Each row has a class, written after it.
[ 61 -62   7 -69 -19 -27  11  23  52  -1 -50 -38  -3  59  17 -26  22  -4
 -22 -45  -9 -19  -9 -39  -8   7  19 -30  58 -20  -4  25  -5  36 -15  -2
  -1 -40  -3 -36  38]
q974
[  2 -17   6 -10  37  12  -4 -12  -4 -12  25 -15   3  -4   7  -3   5  -2
  14  -7  11  16  -5  15   7  26  -3 -13   8  12   7  -4   7  -5   4  -4
   6   0   0   7  24]
q826
[  3 -15 -10 -20  33   6   2 -21 -27  -3  19  -3 -15  -6   0 -21  -7  -4
  -1   2  22  28 -11   5  15  10  -5 -13  21  -2  14  -1   8  -7 -10   2
   9   6   7  11  29]
q652
[ -7   4  -6 -17 -59   9 -22   4 -13  -6  -3 -32   2   3  10  19   5  -8
  15   3  -5 -20  32  17  -9  24   3 -36  32   1   6  27 -10 -26  30   8
   1 -15  -1 -32  17]
q553
[-12 -35  11  -8 -19  -5  21  11  -1  25 -18   9  52  -3   5  28  -1   2
 -33 -12 -54 -27  35 -11  25 -25   5 -13 -13 -18  36  -2 -50  -7  31  -5
  -6  19 -24 -39 -31]
q553
[  2 -10 -15 -18  34  13   4 -15  -6 -11  18 -21   0  -1   5  -1 -10   7
  12  -2  15  12   0  -1  13   5  -3  -2   5  -1   6   0  12  -2   5   1
  18   4   8   5  26]
q247
[  2 -12 -18 -19  34  19   7 -18 -11  -4  20  -2 -13  -9   2 -16  -5  -4
  -8  -8  20  26 -29   7  20  -9   1 -11  24  -3  20  -2   4  -6 -20 -12
  10 -13  -5   4  33]
q652
[  6   4   4 -30   1   9 -26  -2 -38 -63  -8 -17  12  18 -12 -23 -38  -9
  11  54 -20   7   1 -19 -19 -10 -14  -4  16  -7 -33  24  20  14  18   3
   3 -14 -50 -18 -35]
q954
[-31 -15 -16  -7 -12 -21  49  14 -18  -9  12 -25  12 -11  27  30   5  -5
  -1 -13  25  16  20 -23  18   6  26 -43  -4  24  18  28 -33  -7  14  -6
  18 -20  -1 -35   5]
q247
[-15 -12 -30  21  15  -8  41   7 -10   5   1  -4 -11  -1  -2  -2  18  12
 -41  -9   5   5  -1 -39   9 -11 -15  -9  14  11   5  15  15   2  11 -45
  17  15 -10  -6  -2]
q652
[ 33  -6   4 -13  20 -53 -25 -28 -19 -80 -70  -9  38  -4  -7  36 -48  -9
  15  95  59  45  32 -36 -20  51 -31   4 -28   2  -9  53  19  51  -7  -4
 -10 -18 -46 -67  33]
q652
[-15  -9 -15  28  25  -9  43   9   0   6  -9   0 -10   9 -10  -7  17   5
 -40 -11  -2 -11   3 -28   9  -9 -15 -11  19   1   5  13   5   1  14 -44
  15  16 -11 -11  -2]
q63
[  6 -65  19  27  12   8  22  43   8  16 -30  -2  82  44  17  33   1   5
 -21  21 -44 -82  88 -35  31 -13 -42  54 -79 -26 -11 -18  36  23  25 -14
  10  10 -48 -49  18]
q826
[ -8  23  -4  -6   8 -10 -21  19  -4  -7  22   3  -7   7  -2  -3 -13 -23
 -37  26  23   6   5 -33  -6 -13  -7  17   2  13 -36   9 -14  17  10 -13
   7 -15  -4 -12 -26]
q285
[ 13 -17  -5 -32  38  20   3 -14 -14 -15  30 -17 -14  -8  11  -5 -11  10
   1  -7  15  22 -12   7  19  17  -9 -21  10 -13   9 -11   7   2   2   9
  18  -8  12   6  33]
q562
[  2  -8  -2 -15  45   1  14 -23 -14 -10  12 -17   6  -8  11   2 -17  -2
  -3  -8  16  16   3   0   8   7   2 -16  21  -3  15  -5  11  -6   7  -2
  11   1   3   7  20]
q63
[ 50  86  10 -68  70  -4  40  14   2  16  41  -7   4  29  -3  44   6   1
 -57  37  61  21  -3 -35  36  28  -7 -86  -8   2 -43   4 -14  40 -20 -42
  33 -50 -53 -15  25]
q63
[ 15 -14  16  15 -37 -28   9   4 -35 -11 -28 -14   9  12   4  -3 -18  -1
 -18   3   1 -14  27  12   0   7  -7 -16   0   1 -25  20 -20   6  33  19
   6 -12 -26 -62  22]
q285
[  9 -29   4  -3 -60 -18  23  -2 -50   9   5 -17  22   5  10 -14  -9   4
   8  16   9  -6  26  -7 -15 -17  12 -19  12   5  -5  21  21 -10  41   4
   2   2 -18 -42   3]
q247
[  3  35 -17  16  23 -15  17  24 -20   6 -20 -49  13 -13  -8  34 -22 -58
  51  34  36 -76  65  40  35 -10 -26  10 -37 -14  50  21 -22   2   3 -59
   2   2 -26 -15  71]
q63
[-13 -12 -20  12  18   3  41   8  -9  -4  -6  -1 -12   0  -7  -3  17  17
 -31  -9   3   0   3 -31   7 -12 -13 -12   7  14  -3  15  17   2  17 -48
  17  18 -13 -15 -11]
q285
[-16 -23 -21  28  13  -9  33   6 -12   2  -7   5  -4   5  -5 -17  21  19
 -38  -3   1  -1  -2 -33   5  -1 -14  -7  -1   9   4  14   4   5  19 -43
   8  18 -11  -6  -7]
q954
[-25 -21 -27  25   4   0  44  10  -6   3  -7  -9 -15   3  -3 -10  10  14
 -31 -10   2  -2  -6 -30  14  -6 -10  -8   5   7   1  20   3   4  23 -42
   6  17 -10  -5   1]
q974
[ 14  16 -16  11  56  -1  28   2   9 -20  -4 -12  17 -11  10  32   3 -11
 -17 -12  16 -14  31  -9 -22 -14  11  21  17  21  31  21 -16  11   4  17
  15  22  13 -27  -9]
q741
[ 21 -14   3 -20  55   7   5 -22 -22 -12   7  -1 -13   2   2 -14  -9  -1
  -8   2  21  23   9   2  12  -2  -8 -14  18  -7  15 -10  15   7   8   9
   1   9  -3 -15  25]
q553
[  7  -5  -2  17  73  -1  25  16  12 -15  13   1   3  -3  -1  33 -28  -4
 -14  -1  14 -15  32  -1 -26 -27  27   7   7  21  11  18 -42  18  19  23
  12  22   0 -56 -17]
q974
[ 14 -12   5 -26  51  -5   0 -16 -29 -17  30  -5   4  -5  -1 -20  -3 -11
   5 -16   8  17 -12  18   2  12 -16 -17  17  -1  10  -3   3  -5   8  -2
  14  -2   4  15  30]
q562
[ 47   1  -9  -7 -62 -69  -7  21  23  25  36 -40  26   7  45 -27 -12 -16
  27 -15  75 -13  43 -26  13  73  47 -26 -37  56 -24  21 -54  35   8 -13
  14 -23  11  -2  39]
q63
[ 23  -9 -16 -10  63   7  12 -16  -7  -7  28  -8  -7 -16  10  -6  -4  -7
  -5  -8  28  22 -17   3  -4   8  -6 -14  31   2  11   5  11  -6  12  -2
   3   2  19  -1  39]
q741
[  9 -25   1 -17  56  15   8 -19 -25 -11  22  -3  -1  -6   3  11 -19   1
  -2  -9  15  27 -11  24  22   8   0 -15  21  -8  10  -2   4  -2   6   8
  20   6   4  14  25]
q954
[ 70 -41  -4  17 -40  15   9 -15   7   3  40  35  -8  18 -27  -6 -15 -18
 -54  22  17 -17  45  -9  -9  30  -8  56  94  28 -63 -21  70   4  21  16
   3  -6 -22 -15  -3]
q553
[ -5  -6 -37  34  28 -36 -39   8  -9  13  53  70   7  -1  51 -18  24  35
   7   5  29  13  84 -63  33   0  -8  39 -66  49  27 -28  49  15  46  24
  16   1  73  -8 -14]
q553
[  3  -8  -1   1  27   2  39  11 -10 -12  -2  -9  -2  -4  -2  12 -18  12
 -20   8  20 -24  43 -17 -23  -6   5  11  -1  -5  18  18 -21  15  15  24
  14  27   0 -41 -13]
q562
[ -1 -20 -19  22  12  16  36   2  -3  -9   0 -10   2 -27   7  22  -9  11
  -2  10  27 -21  35   1  -8 -13  14  -2  -5  19  24  28 -11   1   8  -4
  15  21  -4 -47  -6]
q740
[ -3 -22   0 -25 -38   0  32  -8  -5  41  -8 -19   4   4  -3 -25 -17  -3
  10 -25  -6 -27  70 -16   3 -10  -5 -11  14  29   2  -2  17 -12  29  16
  -3   7   3 -22   5]
q741
[-15 -23 -27  16   6  -8  29   4  -9   9  -4  -2  -7  -2  -4 -12  15  15
 -33  -7  -9  -3  -2 -34   8 -12 -16 -15   8   6   0  10   0  -3  16 -42
   8  14  -8 -10  -2]
q740
[ 17  39 -14 -10  -6   0 -38  -7  19 -18   5  19  -7  -6 -14 -44  40   1
 -21  22 -22  44  -4 -26  43 -56 -50  12  42  54   4  15  47  21 -27 -62
 -14 -31 -49 -24   6]
q285
[  9   2 -25 -51  44  21   7   4  15  22  30  -3  39 -35  13 -22 -47  33
  60 -31   0 -21  56  -9  42  12  18   8 -53  18  68  12 -41   4  83 -14
 -29  34 -20  26  -9]
q954
[-21 -14 -19  21   7  -6  28   7  -3  10   0  -2  -6   4 -10  -1  20  15
 -36  -8  -1  -3  15 -37  10  -2 -20 -15   2  17  -3  14  10   2  23 -44
  19  16 -18 -18  -5]
q826
[-46 -38 -30   6 -35  -4   9   6 -35  -4   6   9  -2 -33   2  15 -21  11
  -6  12  -7  13  35   0  14 -25   3 -23 -12 -24   8  14  13 -13   3   4
  11  -4 -17 -14   2]
q562
[  4  31  25  34  -5  28   2  -8  -9 -11 -40  19 -10  37   2  -8  -8  36
  -1  18 -19 -10  13 -17  14 -35  -7   9  22  25  -1   3  27   3  13   7
 -19 -21 -22 -59 -17]
q63
[-19 -19 -24  19  20  -8  35   8  -4  -4  -3  -2 -13  -1   1  -9  21  16
 -35 -19  -1   4  -6 -31   7 -12 -16 -18   7  13   6  17  13   2  24 -41
   8   7  -5 -10   2]
q974
[-12 -36 -19  25   4  -4  37   3  -6   7 -13   0  -4   4  -4 -12  16  16
 -44 -15  -5  -2   1 -35  17  -8 -12 -13  12  11   5  10   9   2  26 -39
   2  15 -14 -14  -1]
q974
[ 16  -5   1 -17  50   3   5 -17 -23 -14  27  -2  -4  -6   2 -11  -3 -18
   7  -7  16  12  -9  16   7   5  -3 -24  23   8  12  -7   7 -11   5   1
  12 -11  13  15  23]
q63
[ 15   9  -8 -14  55   3   4 -18 -18  -6  24  -4 -22 -13  11   6  -6  -8
   8  -6  30  37 -18  27   2  13  -1 -24  24  -6   4   1  15  -6   9  -4
   3  -4  12  -7  38]
q741
[ -9 -13 -23  21   5  -4  28  12 -11   4   5   2 -13   4  -6  -6  18  15
 -23 -14   0  -6   3 -28   8   0 -16 -14   7  13  -1  13   6  -2  22 -46
  16  14  -9 -13   4]
q562
[ -7  -9 -29  23   4 -15  36   5 -11   2   2  -5 -13  -3  -2  -7  17  19
 -35 -12  -2  -7   1 -32   1  -4 -15  -8   6  12   1  13   3   2  20 -52
  16  16  -6 -10  -6]
q562
[ 12 -48  -5 -28   3  -4 -44  12  50 -79   9 -43  49   0   7  -4  23 -52
  16 -14  50   4  36 -34 -38  28  10  32   8  63  12 -20  23  33 -57 -43
   1 -47 -63 -23  33]
q826
[  1 -13 -20  11  36  15  15   1   0 -11  -4 -10   3 -11  10  32 -17   4
 -27   5  19 -14  41 -19 -19  -2  12  34  13  18  16  30 -18  -1  10  13
  11  40  10 -33 -18]
q652
[-24  31  40  31  20 -12  20 -34   6  28  20 -20  10 -39  45  48  29 -42
 -41  -3  12  -2  15  -1 -10  -3   7 -18  15   0  32 -79   8 -58   3 -23
 -11 -42  22 -73 -16]
q63
[ 26 -41  12  -2  10 -38  26  15 -46  22 -15   9  -3  27   2   2  11  -1
 -16  -9  18  -8  30 -11   5  13  28 -60 -18  -1   3  -9 -28  12  40  -1
  -2   1 -18 -47   7]
q826
[ 10 -12  -5 -18  35  18  -2 -11 -13 -16  18   5  -6   4 -11 -12   0  -5
   4   9  24  19  -7   8   0  10  -6   0  21  -6   0 -10  33   4   2   6
  11  -1   4   8  23]
q285
[ 13 -33   3  -2 -45 -30 -15  37 -73 -40  16  14  54  22  39 -46  49  -1
 -24 -19  22 -33   9  -9 -69 -14  23   2   5  12  42  33 -32 -18   4 -29
   9  -2 -55 -95  22]
q652
[-10 -11 -29  19   7  -4  37   8  -6  15   2   2 -11   0  -2 -13  19  19
 -31  -4   2  -4   2 -42  12 -18 -17 -17   4  11  -1  10  11   2  18 -40
  11  10  -7 -14   0]
q740
[-12  36  21  18  29 -17  -6  -1  -1  -9  -3  -2   4   6   5   5 -20  17
   2  -4  -5  13  25  -2  -7 -49  13  -3   2  22 -12   7   6  12  13 -21
  -1   0 -47 -60 -33]
q247
[-14 -19 -17  17   5  -8  34   6 -15  -2  -8  -5 -11   0  -6 -16  19  11
 -31  -4   5  -5   1 -34   5 -16 -19 -13   6  12  -4  12  23   2  16 -45
  17  12  -2  -8 -10]
q285
[ 14 -15  -8 -10  62   4  -7 -16 -11 -11  14 -12  -9  -4   4  -8  -7  -1
  -6   0  25  28 -10  -1   2  13  -3 -21  23 -10   4   3  17   0  -3  12
   6   1   7  10  36]
q652
[ 11  -5  -1  -4  73   7  -2 -26 -17 -12  18  -3   5  -1  -6  13  -3   7
  -1   1  10  19 -13  25 -19   4   2 -17  12   3   6 -16   8  -1   3   2
  18  10   9   5  18]
q954
[ -8  -9   1  11 -61 -12 -27  22  12 -10 -15 -24   7  -2  16  16  15   1
 -11 -10 -12  -6  53 -13  13   8  14 -18  18  -1  -2   4 -17   1 -26  39
   7  -9 -15 -32   4]
q740
[ -2  16  11  24  10 -39 -31 -18 -41  15  10  -4  22   4  14 -16 -18 -41
  20  38  16  41   9 -15   2  -4  -9   3  -4  20 -13   6  23   1  48   6
  -8  10  12 -20  -5]
q652
[  4 -34   1  12 -43 -28  -7  -6 -46   8 -21   5   6  -8  -8 -23  -9   2
  18  36 -14 -12  41 -13  -5 -14  -2 -27 -12 -10  -7  -4  20 -16  13  24
 -12   7   8 -19   2]
q285
[ -3 -16  -9   2  61 -14  35  10   1 -16  -3 -11  12 -11  13  45   1 -10
 -28 -11  24  -8  30   3 -34 -26  26  17  14   4  37  17 -35  14  -2   9
  23  26  17 -52  -5]
q285
[ -2  29  -4  31  46   8  21   7  16 -21   1  -5   0 -17   4  42 -13   4
  -6   7  29 -20  39   1 -32  -5  -2  33  21  10  22  26   3   6  12  15
   8  20  12 -41  -6]
q741
[  2  23  12   5  -4  17 -10  13 -41  -4  -1   8  28  30  -8  14 -27 -27
  47  40  -9   4  47 -33   8 -34 -12  10  10  44 -27   6  59   4  43  14
 -23  -4 -20  -6 -27]
q741
[-14 -12 -34  17   3 -10  43   7  -2   9  -2   8 -10   6  -6 -12  22  14
 -38 -13   2  -8   6 -38   7 -11 -16 -10  14   5   7  19  15   2  26 -48
  14  13  -8 -12  -1]
q553
[ -1 -12   1  12 -44 -23 -12  -2 -10   9   1  -2 -26 -20  34  -4 -26  -6
 -21   3  34   2  46   0  16   8  33 -20  -2  -3 -19  14 -28 -11  -8  36
 -10 -24   6 -42   6]
q553
[-18 -14 -20  26  22  -8  44   1 -11   6  -9   7 -10   7 -15  -6  13  21
 -38  -2  -2  -3  -4 -26   3   0 -12 -12   3   6   3   8  -3   5  23 -46
  11  19 -14 -13 -12]
q954
[-19   1 -21  20  24   4  25  17  -1 -25   2  -3  -4 -16   7  46 -15   7
 -14  -8  14 -13  40   4  -9 -24  20  28 -14  15  22   8 -28  15  -6  18
  13  16  -3 -25  -8]
q974
[ 15 -14  -7 -24  45  -5  -1 -14 -17 -10  26  -6  -8 -12  10  -8  -8  -6
   2   2  22  21  -4  17  -1  -5   6 -20  11  -2  -1  -5  12   1  -4   2
  18  -9  15  -4  23]
q285
[-17  21  19 -29 -16  -1 -11 -14 -25 -12  -5   9  26  17  10 -36  -1 -17
   5  23  -8   0  -6   3   6   4   4   9  20 -25  32   4  -2  -9  12 -10
  -8 -15 -22 -20 -26]
q63
[ 19 -41 -12 -25  52  24   4 -19 -22  -7  25  -2  -9  -6   4   3 -12  -2
  -5 -16  10  29  -9   8   9  -7   7 -14  30  10   2 -20  13  -4   8   0
   4   3  -1   6  21]
q740
[ 22 -20   4  20 -12  28 -43  12  29  28 -10 -11  72  -9   9  58 -30  -1
 -10  -4   7 -78   4 -17  15   5  52 -44  -7 -15   7  13 -64 -26 -14  22
  11 -21  31  25 -13]
q741
[  6  14   0  -1 -25   1 -14  -3 -12 -21 -17 -12  -4  25 -13 -57   7 -14
 -19  27 -22 -11  -1 -18  11 -13 -31 -14  13  23 -29  17  16  13   9  -5
  -3 -39 -23  -2 -11]
q63
[-10  -7  -4 -21  -1  11 -12 -18  -6   7  29   9  40  -6  18  -8   1  -4
  12  29  12  34   2 -34   2 -20  -4   4  -4  16  25  -3  30  -6  23 -11
   2 -13 -11 -47   5]
q826
[ -1  -6 -13   3  53   1  42  12   2 -33  -6  -6  -2 -12   8  39 -16   5
 -23  13  20  -3  23  -4  -6  -1  14   5   8   0  30  38 -41  17 -11  25
  19   8  -1 -48  -3]
q652
[  0 -17 -12 -20  47   2   3  -9 -14  -5  28 -13 -13 -18   6 -10 -10   3
  -2  -4   4  22  -1   3   8  -4 -13 -28  12  -1  -2   5   1  -4   6   9
  10   2  15  11  23]
q740
[-18 -12 -28  18   5  -6  34   6  -7  11  -3  -3 -14   0  -6 -16  16  13
 -36  -5  -5   1   0 -37  13 -16 -20 -16   5  16  -6  13   1   3  17 -42
   8  10 -11 -10  -4]
q740
[ 10 -29   6  11 -25   8  28   9 -18 -25  -7  15  36  -2  -1   4   8  18
  -6  -3  -2 -10  27 -15   3   8   3   8   4   7  34  -1  -8   0  20  34
   3   8 -18 -45   8]
q285
[-21 -13 -24  24  16  -4  32   9   0   7   0  -3 -11   2  -4   1  26  14
 -32  -8  -1  -1   8 -38  11   1 -17 -11   2  11  -1  15  18   0  23 -43
  14  16  -9  -5  -7]
q826
[-11   8   4  20 -28 -20   0  22  -8  16  -1 -13   4   3   2 -22 -15 -12
  19 -34  22 -27  20  12  -4 -11  18 -26 -35 -11 -15   1 -12   3  -5  -4
  20   1 -27 -16  18]
q741
[ 26  30  46  12  29  53  -9 -13  -7   8   0  -5  33  14  -2 -28 -10  -8
  10  20  -9 -39 -17 -18  11 -27 -24  10  19   6  19   6  27 -21  42   8
 -10  -3  -3 -19 -30]
q652
